C: .04, -.06, -.09, .12
Y: -.57, .62, .71, -.67
P: .42, -.41, -.45, .47
Q: -.66, .73, .79, -.53
T: -.56, .20, -.58, -.22
loc: -.57 -> Y, 1
loc: .62 -> Y, 2
loc: .47 -> P, 4
loc: -.09 -> C, 3
loc: -.41 -> P, 2
loc: -.06 -> C, 2
loc: -.66 -> Q, 1

V: -.68, .37, .50, .15, -.52, -.41, .06, -.03, -.27
N: -.63, .43, .59, .20, -.47, -.40, .08, -.01, -.19
J: .55, -.02, -.13, .12, .47, .43, -.64, .22, .33
loc: .06 -> V, 7
loc: .50 -> V, 3
loc: .08 -> N, 7
loc: -.63 -> N, 1
loc: -.27 -> V, 9
loc: -.19 -> N, 9

S: .08, .07, -.29, .37, -.02
E: .13, -.46, -.28, .39, -.01
F: .08, -.60, -.29, -.61, -.02
Z: .13, .38, -.28, -.47, -.01
loc: -.60 -> F, 2
loc: -.47 -> Z, 4
.13, .38, -.28, -.47, -.01 -> Z
loc: -.46 -> E, 2
loc: .39 -> E, 4
.08, -.60, -.29, -.61, -.02 -> F

zoza: -.07, -.44, -.49, .34, .30
rap: -.09, .41, -.32, -.62, -.08
zeg: .02, .54, .77, -.50, -.31
fabor: .01, .53, .83, -.59, -.13
per: .46, .65, .07, -.50, -.27
mulov: .22, .17, -.33, .08, -.17
loc: -.49 -> zoza, 3
loc: -.31 -> zeg, 5

Zova: -.01, .05, -.12, .34
Furul: -.35, -.17, -.16, -.05
dap: .09, .46, -.17, -.30
Rel: -.22, .09, -.21, .00
fesa: -.05, -.13, -.08, -.09
gane: -.17, -.18, -.15, -.20
neku: .38, -.38, .18, -.30
Mabiz: .05, -.13, -.10, .41
gazo: -.02, -.01, -.11, -.01
Zaru: .22, .47, -.38, .07
loc: -.11 -> gazo, 3
loc: -.21 -> Rel, 3
loc: -.15 -> gane, 3

sabet: .24, .51, .28, -.09, .00, .40, .29, .48, .07, .19, .16, -.12, .60, .44, -.03, .43, .04, .64
vosa: -.14, -.51, -.05, .32, .23, -.37, -.25, -.37, -.07, -.24, -.05, .32, -.56, -.26, .17, -.36, .19, -.67
rodil: -.15, -.35, -.13, .10, .03, -.27, -.24, -.30, -.11, -.18, -.10, .11, -.41, -.23, .03, -.27, .03, -.46
fal: -.14, -.40, -.10, .15, .09, -.30, -.20, -.31, -.07, -.19, -.09, .15, -.42, -.25, .06, -.30, .04, -.48
gele: .18, .29, .09, .01, .01, .25, .19, .22, .16, .24, .12, .02, .28, .18, .09, .23, .04, .33
zomo: .18, .29, .19, .01, .01, .25, .19, .22, .16, .24, .12, .02, .28, .18, -.05, .45, .07, .67
zemo: -.15, -.59, -.05, .35, .26, -.42, -.25, -.42, -.05, -.26, -.07, .35, -.61, -.31, .18, -.42, .18, -.72
loc: -.19 -> fal, 10
-.15, -.35, -.13, .10, .03, -.27, -.24, -.30, -.11, -.18, -.10, .11, -.41, -.23, .03, -.27, .03, -.46 -> rodil
loc: .17 -> vosa, 15

sabo: .49, -.28, .19, .32, -.06, -.11, -.47, -.23, .44, -.31, .28, -.32, .08, -.40, .02, -.41, -.24, .01, .15
defiz: -.03, .53, .19, -.03, -.24, -.02, -.09, -.01, -.12, -.50, .19, -.27, .16, .04, .16, -.68, -.44, .13, .15
situ: -.09, .57, .13, .03, -.19, -.04, .03, .20, -.33, -.51, .05, -.15, -.07, .38, .23, -.51, -.45, .01, .01
kitiz: .39, -.11, .22, .23, -.19, -.08, -.39, -.27, .35, -.32, .27, -.34, .15, -.40, .02, -.50, -.30, .04, .17
seba: .03, .46, .20, -.03, -.26, -.01, -.14, -.09, -.03, -.47, .21, -.30, .21, -.07, .13, -.70, -.44, .14, .18
toli: -.09, .59, .15, -.01, -.20, -.02, -.19, .14, -.27, -.53, .10, -.20, .25, .28, .21, -.58, -.44, .07, .06
nolel: .17, .25, .23, .05, -.26, -.02, -.24, -.21, .14, -.39, .24, -.34, .26, -.26, .07, -.69, -.41, .13, .21
Savit: .49, -.28, .19, .32, -.06, -.11, -.47, -.23, .44, -.31, .28, -.30, -.01, -.40, .03, -.29, -.16, -.01, .12
fibes: .25, .13, .23, .10, -.24, -.04, -.29, -.25, .21, -.36, .25, -.35, .24, -.33, .04, -.65, -.39, .10, .21
saso: -.09, .59, .15, -.01, -.20, -.03, -.01, .14, -.27, -.53, .10, -.20, .01, .28, .21, -.58, -.44, .07, .06
zabir: -.07, .57, .17, -.03, -.22, -.02, -.05, .07, -.20, -.52, .15, -.24, .09, .16, .19, -.64, -.44, .10, .11
Suzu: .32, .00, .23, .17, -.22, -.05, -.35, -.27, .28, -.33, .26, -.35, .21, -.37, .02, -.58, -.36, .08, .20
-.07, .57, .17, -.03, -.22, -.02, -.05, .07, -.20, -.52, .15, -.24, .09, .16, .19, -.64, -.44, .10, .11 -> zabir
loc: .35 -> kitiz, 9

Penuf: .16, -.05, -.24, .00, .05, -.17, .14, -.14, .08, -.36, -.11, -.10, -.39, -.10, .06, -.11
bomo: .16, .23, .04, -.19, -.02, -.09, -.13, .02, .25, -.08, -.03, -.02, -.17, .14, -.18, .41
gobab: -.47, .17, -.15, .35, -.15, .05, .11, -.19, -.39, .13, .16, -.02, -.29, .62, .13, -.22
rez: .12, -.22, -.30, .11, .00, -.37, .39, -.11, .24, -.33, .21, .06, -.36, -.03, -.12, -.07
Monog: .00, .00, .00, .00, .00, .00, .00, .00, .00, .00, .00, .00, .00, .00, .00, .00
loc: -.37 -> rez, 6
loc: .24 -> rez, 9
loc: .17 -> gobab, 2
loc: .41 -> bomo, 16
.00, .00, .00, .00, .00, .00, .00, .00, .00, .00, .00, .00, .00, .00, .00, .00 -> Monog
loc: -.12 -> rez, 15

Siti: -.40, -.01, -.10, -.16, .09
vumi: -.37, -.07, -.25, -.26, .18
sirid: .71, -.04, .14, .29, -.22
nis: .64, -.03, .14, .27, -.20
korub: -.33, .05, .00, -.07, .06
pib: -.37, .04, -.01, -.11, .06
ludid: .67, -.01, .19, .28, -.21
nidob: -.42, -.12, -.38, -.31, .24
risi: .70, -.01, .17, .26, -.18
Pege: .22, .01, .16, .23, -.16
maz: -.37, -.08, -.30, -.28, .22
loc: .71 -> sirid, 1
loc: .23 -> Pege, 4

Soled: -.01, -.50, .01, -.33, -.29, .32, -.02, .43, .36, -.23, -.70, .09, -.62, .72, -.36, .23, -.59, -.09, .49, .48, .37, -.68, -.24, .56, -.40, -.49, .09, -.64, -.32, .44, -.58, .57, -.01, .09, -.07, -.70, -.35, .47, -.15, .00, .65
fem: .19, .37, -.54, .37, .10, .66, .71, -.24, -.14, -.51, -.46, .66, .29, .19, -.52, .31, .05, -.46, -.62, .72, -.31, .11, .10, .35, .65, -.01, -.55, .06, .37, .42, .18, .19, -.21, .05, .54, .18, -.13, -.69, .48, .39, .32
ror: -.51, -.08, .15, .24, .72, -.65, .08, .08, .12, -.12, .53, .43, .08, .18, .62, .40, -.29, .67, .09, .71, .56, .10, .71, .68, .49, .25, .60, .70, -.09, .44, .46, .37, -.51, -.20, -.19, .36, .51, .03, -.19, -.51, -.09
loc: -.33 -> Soled, 4
loc: .23 -> Soled, 16
loc: -.69 -> fem, 38
loc: -.35 -> Soled, 37
loc: -.15 -> Soled, 39
-.01, -.50, .01, -.33, -.29, .32, -.02, .43, .36, -.23, -.70, .09, -.62, .72, -.36, .23, -.59, -.09, .49, .48, .37, -.68, -.24, .56, -.40, -.49, .09, -.64, -.32, .44, -.58, .57, -.01, .09, -.07, -.70, -.35, .47, -.15, .00, .65 -> Soled
loc: .57 -> Soled, 32

Miza: -.25, -.08, .51, .07, .02, .54, -.12, .02, .16, -.13, .10, .65, .53, .18, -.04, .39, -.06
remub: .32, -.12, -.35, -.04, .10, -.51, .06, -.11, -.36, -.08, -.14, -.78, -.76, -.17, -.12, -.65, .14
Sor: -.16, .35, .63, .08, .15, .54, -.14, -.07, -.05, -.35, -.32, .44, .25, .18, -.22, .09, .04
gitil: .33, .49, -.35, -.04, .09, -.51, .07, -.10, -.36, -.09, -.14, -.78, -.77, -.19, -.13, -.65, -.17
kelo: .29, .22, -.47, -.05, .03, -.54, .10, -.05, -.23, .07, .02, -.70, -.62, -.19, -.01, -.48, .08
borub: -.24, -.03, .52, .08, .05, .54, -.13, .01, .13, -.17, -.12, .60, .48, .18, -.06, .34, -.05
nesuk: .32, .50, -.30, -.04, .11, -.47, .05, -.11, -.36, -.11, -.16, -.73, -.73, -.16, -.13, -.62, .14
reboz: .03, -.52, .27, .02, -.11, .11, -.26, .11, .36, .13, .18, .70, .70, -.06, .14, .61, -.14
Pokis: .17, -.33, -.63, -.08, -.13, -.54, .15, .07, .04, .33, .30, -.46, -.27, -.18, .20, -.12, -.04
nakan: .31, .33, -.42, -.05, .06, -.54, .08, -.07, -.28, -.01, -.04, -.74, -.69, -.18, -.06, -.56, .11
.17, -.33, -.63, -.08, -.13, -.54, .15, .07, .04, .33, .30, -.46, -.27, -.18, .20, -.12, -.04 -> Pokis
loc: -.27 -> Pokis, 13
.33, .49, -.35, -.04, .09, -.51, .07, -.10, -.36, -.09, -.14, -.78, -.77, -.19, -.13, -.65, -.17 -> gitil
loc: .50 -> nesuk, 2
.03, -.52, .27, .02, -.11, .11, -.26, .11, .36, .13, .18, .70, .70, -.06, .14, .61, -.14 -> reboz
loc: .48 -> borub, 13

